Below are the code and all the weights of a small trained network. Each question names an input and a class and asks about switching units off, where a switched-off unit gives its printed mean instead of its output.

import numpy as np


def w(rows, s, z=0):
    codes = np.array(rows[::2]) - 128.0
    scale = np.full(codes.shape[1], s)
    scale[-1] = z or s
    return codes * scale


def f(y):
    return np.maximum(y, 0)


def log_softmax(a):
    a = a - a.max(-1, keepdims=True)
    return a - np.log(np.exp(a).sum(-1, keepdims=True))


def net(x, mask):
    res = np.array(x, float).reshape(1, 4) / 4 @ E
    y = f(res @ A[0][:, :-1].T + A[0][:, -1])
    res = res + np.where(mask, y, B[0][:, -1]) @ B[0][:, :-1]
    return log_softmax(res[-1] @ U[:, :-1].T + U[:, -1])


A, B = {}, {}
E = w([
[104,179,158,9,126,69,133,32],'x0',
[136,159,79,10,132,204,130,217],'x1',
[158,255,211,168,132,210,126,94],'x2',
[91,53,95,128,124,234,123,33],'x3',
],0.0077)
A[0] = w([
[133,154,120,54,125,197,130,195,72],'N1',
[116,63,111,108,128,235,130,38,3],'N2',
[132,209,138,121,128,47,133,216,39],'N3',
[130,61,122,104,145,91,124,152,100],'N4',
[135,105,112,167,132,150,133,175,96],'N5',
[119,128,107,68,122,150,130,163,61],'N6',
[129,180,143,7,129,67,128,31,100],'N7',
[132,133,122,82,143,161,110,162,75],'N8',
[139,217,147,153,142,168,120,104,89],'N9',
[117,89,106,114,125,90,149,132,73],'N10',
[132,199,157,140,139,158,118,95,98],'N11',
[131,148,139,157,129,70,126,146,56],'N12',
[126,160,147,138,121,154,147,130,101],'N13',
[125,117,149,225,128,56,122,44,23],'N14',
[126,196,141,147,124,158,135,116,75],'N15',
[134,158,133,165,130,160,128,138,147],'N16',
[127,37,99,87,132,58,118,145,94],'N17',
[137,103,123,220,127,181,124,224,107],'N18',
],0.021,0.0047)
B[0] = w([
[146,121,127,167,166,123,188,33,205],'N1',
[212,126,146,53,178,129,54,165,209],'N2',
[210,115,143,53,182,140,58,146,230],'N3',
[134,139,119,121,47,131,128,127,178],'N4',
[80,145,128,142,158,118,116,156,176],'N5',
[145,133,127,153,135,120,167,68,171],'N6',
[37,142,114,189,189,118,126,226,253],'N7',
[131,114,128,142,156,143,162,83,167],'N8',
[117,115,135,115,33,131,126,110,202],'N9',
[126,141,129,103,68,128,141,127,165],'N10',
[114,123,129,111,42,125,131,127,193],'N11',
[171,123,133,101,161,141,103,118,173],'N12',
[145,138,123,128,78,113,138,134,159],'N13',
[153,126,121,161,197,134,200,33,240],'N14',
[136,128,113,123,58,133,126,121,179],'N15',
[98,127,121,119,81,132,122,132,172],'N16',
[112,120,139,122,5,140,122,109,208],'N17',
[50,139,119,171,173,113,131,213,234],'N18',
],0.029,0.021)
U = w([
[40,152,135,160,182,101,111,174,253],'0',
[104,118,154,91,32,137,119,84,71],'1',
[153,113,148,151,204,136,195,1,121],'2',
[198,109,185,34,198,141,37,127,35],'3',
],0.0099,0.0027)

Each question gives the input, the list of numbers given to net, and the class t.
The units are the neurons (one row each of A and B). Each row of codes is followed by its name. A weight is (code - 128) times the scale printed after its matrix; where a second scale follows, it is the last column's (A, B and U).
mask holds one flag per neuron, in row order. A switched-off neuron (its flag False) gives its mean, the last column of its row in B, instead of its output. The means were averaged over made-up inputs and are rounded, as every weight is.
A unit's drop is (log p(t) with every unit on - log p(t) with that unit switched off) / (log p(t) with every unit on - log p(t) with every unit switched off).
The circuit of an input: a set's keep is (log p(t) with only the set's units on - log p(t) with every unit switched off) / (log p(t) with every unit on - log p(t) with every unit switched off). Starting from the 12 units with the biggest drops (on a tie, the unit counted first), units are removed one at a time, each time the one whose removal leaves the highest keep (on an exact tie, the one counted first), for as long as the keep stays at least 0.8.
units of the circuit, in order: the units of the circuit, biggest drop first
unit that matters most: the unit with the biggest drop
top k neurons: the k neurons with the biggest drops, biggest first
drop when u is switched off: that unit's drop, to one decimal
input [6,-7,-8,-4], class 1: unit that matters most => N17
input [0,-6,-4,6], class 2: top 3 neurons => [N14, N3, N12]
input [0,0,4,-4], class 1: top 4 neurons => [N2, N9, N11, N15]
input [3,5,-3,6], class 3: top 2 neurons => [N2, N14]
input [4,-4,7,7], class 1: top 4 neurons => [N3, N11, N9, N15]
input [-5,-5,7,-5], class 1: top 2 neurons => [N7, N9]
input [-6,5,1,-7], class 3: top 3 neurons => [N3, N7, N14]
input [8,-8,-3,4], class 0: top 3 neurons => [N7, N1, N6]
input [-3,1,-2,-5], class 3: top 2 neurons => [N7, N3]
input [-1,4,-5,6], class 3: top 3 neurons => [N2, N9, N14]
input [6,6,7,8], class 3: top 3 neurons => [N2, N17, N18]
input [3,0,8,-8], class 1: top 4 neurons => [N9, N11, N2, N15]
input [-3,5,1,5], class 2: top 2 neurons => [N1, N3]
input [0,-8,-5,3], class 2: units of the circuit, in order => [N14]
input [-3,-7,-2,-3], class 2: drop when N14 is switched off => 0.2
input [0,0,-3,-1], class 1: drop when N7 is switched off => 0.1
input [5,8,1,-4], class 2: drop when N1 is switched off => 2.1
